Here is a tiny trained network, its code and every weight. The questions are about switching its units off for an input and a target symbol, where a switched-off unit gives its printed mean instead of its output.

import numpy as np


def w(rows, s, z=0):
    codes = np.array(rows[::2]) - 128.0
    scale = np.full(codes.shape[1], s)
    scale[-1] = z or s
    return codes * scale


def norm(h):
    return h / np.sqrt((h * h).mean(-1, keepdims=True) + 1e-5)


def f(y):
    return y / 2 * (1 + np.tanh(0.7978845608 * (y + 0.044715 * y**3)))


def softmax(a):
    e = np.exp(a - a.max(-1, keepdims=True))
    return e / e.sum(-1, keepdims=True)


def log_softmax(a):
    a = a - a.max(-1, keepdims=True)
    return a - np.log(np.exp(a).sum(-1, keepdims=True))


def net(x, mask):
    ids = ['αβγδζηθλμξπστφψω'.index(c) for c in x.split()]
    T = len(ids)
    res = E[ids] + P[:T]
    u = 0
    for l in range(2):
        q, k, v = (norm(res) @ M[l].T for M in (Q, K, V))
        z = softmax(np.where(np.tri(T) > 0, q @ k.T / 4**0.5, -1e9)) @ v
        res = res + np.where(mask[u], z, O[l][:, -1]) @ O[l][:, :-1]
        u += 1
        y = f(norm(res) @ A[l][:, :-1].T + A[l][:, -1])
        res = res + np.where(mask[u : u + 16], y, B[l][:, -1]) @ B[l][:, :-1]
        u += 16
    return log_softmax(norm(res)[-1] @ U[:, :-1].T + U[:, -1])


Q, K, V, O, A, B = {}, {}, {}, {}, {}, {}
E = w([
[129,137,141,113,157],'α',
[134,146,137,107,161],'β',
[129,133,138,117,153],'γ',
[137,141,144,113,146],'δ',
[130,144,141,112,145],'ζ',
[163,144,140,135,156],'η',
[132,130,137,119,132],'θ',
[156,90,122,107,142],'λ',
[119,143,149,133,84],'μ',
[117,123,144,108,92],'ξ',
[113,103,122,98,100],'π',
[79,184,139,132,100],'σ',
[114,145,84,126,136],'τ',
[88,175,139,90,89],'φ',
[96,109,117,142,8],'ψ',
[122,48,176,166,93],'ω',
],0.016)
P = w([
[253,168,103,109,79],'0',
[22,36,83,214,187],'1',
[151,179,105,113,46],'2',
[49,137,159,85,191],'3',
[147,193,86,113,53],'4',
[55,142,176,95,165],'5',
],0.0062)
Q[0] = w([
[152,99,77,43,93],'L0H1',
[199,165,107,64,42],'L0H1',
[56,140,189,111,100],'L0H1',
[108,1,170,209,175],'L0H1',
],0.007)
K[0] = w([
[104,77,43,99,103],'L0H1',
[25,125,63,2,73],'L0H1',
[78,142,152,160,169],'L0H1',
[227,24,247,184,159],'L0H1',
],0.006)
V[0] = w([
[163,44,140,97,111],'L0H1',
[94,90,205,108,111],'L0H1',
[96,118,132,43,103],'L0H1',
[164,154,254,174,150],'L0H1',
],0.0066)
O[0] = w([
[171,69,182,53,79,115],'L0H1',
[44,103,163,2,165,3],'L0H1',
[168,173,104,24,168,120],'L0H1',
[74,134,236,195,179,118],'L0H1',
],0.0048,0.0021)
A[0] = w([
[120,143,148,115,125,74],'L0N1',
[174,97,116,133,102,22],'L0N2',
[137,150,147,79,114,2],'L0N3',
[128,122,119,150,149,79],'L0N4',
[134,176,97,111,105,159],'L0N5',
[163,125,131,127,171,119],'L0N6',
[157,105,117,148,78,28],'L0N7',
[136,93,105,123,168,89],'L0N8',
[122,62,117,178,134,34],'L0N9',
[125,110,93,148,110,141],'L0N10',
[65,126,164,106,96,59],'L0N11',
[131,88,137,100,109,54],'L0N12',
[155,73,138,108,114,40],'L0N13',
[144,102,68,115,124,78],'L0N14',
[8,89,123,129,134,11],'L0N15',
[87,123,169,140,117,83],'L0N16',
],0.013,0.0045)
B[0] = w([
[131,122,128,122,148,113],'L0N1',
[83,132,109,153,150,140],'L0N2',
[159,135,119,151,111,118],'L0N3',
[136,126,131,107,91,122],'L0N4',
[167,108,135,185,110,253],'L0N5',
[83,127,99,123,109,191],'L0N6',
[86,105,97,137,162,134],'L0N7',
[140,171,174,74,156,137],'L0N8',
[158,139,110,54,125,153],'L0N9',
[117,150,120,142,151,155],'L0N10',
[90,127,161,84,97,149],'L0N11',
[165,142,147,150,105,123],'L0N12',
[162,179,176,173,144,135],'L0N13',
[119,138,126,181,120,166],'L0N14',
[121,124,1,115,165,203],'L0N15',
[110,100,135,145,122,147],'L0N16',
],0.0095,0.0036)
Q[1] = w([
[177,120,79,121,142],'L1H1',
[1,90,106,93,153],'L1H1',
[127,143,115,55,104],'L1H1',
[196,128,169,204,89],'L1H1',
],0.0092)
K[1] = w([
[148,175,140,120,55],'L1H1',
[172,120,89,184,181],'L1H1',
[188,41,69,96,105],'L1H1',
[2,106,185,78,91],'L1H1',
],0.0085)
V[1] = w([
[132,40,202,95,160],'L1H1',
[176,28,107,113,120],'L1H1',
[77,143,119,128,2],'L1H1',
[86,50,168,193,129],'L1H1',
],0.0065)
O[1] = w([
[177,1,146,170,138,2],'L1H1',
[99,53,50,143,140,160],'L1H1',
[65,131,142,128,25,27],'L1H1',
[108,112,147,211,128,71],'L1H1',
],0.0062,0.0028)
A[1] = w([
[64,50,69,164,138,14],'L1N1',
[55,168,131,40,178,50],'L1N2',
[59,89,145,185,80,196],'L1N3',
[41,76,154,66,133,87],'L1N4',
[30,186,74,161,156,3],'L1N5',
[5,129,70,13,155,91],'L1N6',
[141,129,136,113,143,61],'L1N7',
[67,126,117,190,174,140],'L1N8',
[94,123,165,136,171,92],'L1N9',
[62,131,75,81,77,67],'L1N10',
[160,166,93,81,115,139],'L1N11',
[172,130,172,165,94,199],'L1N12',
[146,35,154,112,83,60],'L1N13',
[104,178,163,112,117,77],'L1N14',
[110,94,142,75,177,107],'L1N15',
[73,64,72,105,154,188],'L1N16',
],0.011,0.0033)
B[1] = w([
[55,115,79,167,127,142],'L1N1',
[104,146,1,190,185,209],'L1N2',
[79,97,109,192,178,139],'L1N3',
[252,205,106,74,241,160],'L1N4',
[237,125,215,105,99,185],'L1N5',
[1,41,148,75,175,255],'L1N6',
[130,144,112,157,121,120],'L1N7',
[150,103,142,57,98,171],'L1N8',
[150,104,92,88,78,144],'L1N9',
[219,188,84,107,205,171],'L1N10',
[79,66,151,115,134,191],'L1N11',
[57,102,153,111,163,183],'L1N12',
[77,52,88,169,176,121],'L1N13',
[114,90,78,102,163,132],'L1N14',
[141,200,127,132,45,162],'L1N15',
[72,211,102,101,197,189],'L1N16',
],0.0076,0.0066)
U = w([
[33,107,72,108,208,229],'α',
[222,232,87,34,193,1],'β',
[205,137,223,37,138,154],'γ',
[118,74,250,103,153,189],'δ',
[100,129,184,98,117,152],'ζ',
[137,203,215,222,228,41],'η',
[150,128,160,162,126,157],'θ',
[237,14,113,172,208,45],'λ',
[21,110,187,202,103,186],'μ',
[90,18,164,117,58,232],'ξ',
[199,40,70,53,46,137],'π',
[58,246,198,130,87,103],'σ',
[178,210,25,196,77,71],'τ',
[116,208,128,40,32,65],'φ',
[64,138,80,177,64,134],'ψ',
[76,3,123,207,157,18],'ω',
],0.013,0.0036)

Each question gives the input, a string of symbols that net reads in full, and the target symbol t.
The units are the heads (4 rows each of Q, K, V and O) and the neurons (one row each of A and B). Each row of codes is followed by its name. A weight is (code - 128) times the scale printed after its matrix; where a second scale follows, it is the last column's (O, A, B and U).
mask holds one flag per unit, layer by layer, with each layer's heads first. A switched-off unit (its flag False) gives its mean, the last column of its rows in O or B, instead of its output. The means were averaged over made-up inputs and are rounded, as every weight is.
A unit's drop is (log p(t) with every unit on - log p(t) with that unit switched off) / (log p(t) with every unit on - log p(t) with every unit switched off).
The circuit of an input: a set's keep is (log p(t) with only the set's units on - log p(t) with every unit switched off) / (log p(t) with every unit on - log p(t) with every unit switched off). Starting from the 12 units with the biggest drops (on a tie, the unit counted first), units are removed one at a time, each time the one whose removal leaves the highest keep (on an exact tie, the one counted first), for as long as the keep stays at least 0.8.
circuit, biggest first: the units of the circuit, biggest drop first
unit that matters most: the unit with the biggest drop
k most important neurons: the k neurons with the biggest drops, biggest first
k most important neurons of layer l: the k neurons of layer l with the biggest drops, biggest first
input λ θ β λ, target β: 2 most important neurons => [L0N5, L0N13]
input τ η δ, target τ: most important neuron of layer 0 => [L0N5]
input τ η θ, target τ: circuit, biggest first => [L1N6, L0N5]
input η λ τ η λ, target τ: circuit, biggest first => [L0H1, L1N6]
input μ ω δ, target ω: circuit, biggest first => [L1H1, L0N5]
input λ η γ, target λ: circuit, biggest first => [L0N5, L1N16]
input α λ η, target λ: 3 most important neurons => [L0N8, L1N6, L1N16]
input β λ μ η η, target μ: 4 most important neurons => [L0N15, L0N11, L0N5, L1N12]
input α λ α λ α, target λ: circuit, biggest first => [L1H1, L0N5]
input η δ ζ λ η η, target γ: 4 most important neurons => [L0N5, L0N15, L1N6, L0N9]
input η η λ λ η η, target δ: 2 most important neurons => [L0N15, L1N2]
input μ λ η λ η ψ, target α: 2 most important neurons => [L1N6, L1N3]
input η σ φ ξ π, target φ: 4 most important neurons => [L1N2, L0N15, L1N6, L1N10]
input σ λ λ ξ σ λ, target γ: unit that matters most => L0H1
input α π η η μ, target μ: 3 most important neurons => [L0N5, L0N15, L1N12]
input η π δ, target π: 2 most important neurons => [L1N6, L0N15]
input η λ η τ β, target τ: 2 most important neurons => [L1N6, L0N5]
input λ τ ξ τ, target β: 4 most important neurons => [L1N5, L0N5, L0N14, L1N10]
input η τ μ, target τ: 2 most important neurons of layer 1 => [L1N6, L1N10]
input δ η λ, target λ: 2 most important neurons of layer 1 => [L1N6, L1N16]
input τ α π, target τ: 2 most important neurons of layer 0 => [L0N5, L0N14]
input η α ξ η λ, target ξ: 4 most important neurons => [L0N15, L1N2, L1N16, L0N13]
input η ψ η τ λ, target τ: unit that matters most => L1N6
input λ ζ η α λ η, target β: 4 most important neurons of layer 0 => [L0N5, L0N15, L0N9, L0N6]
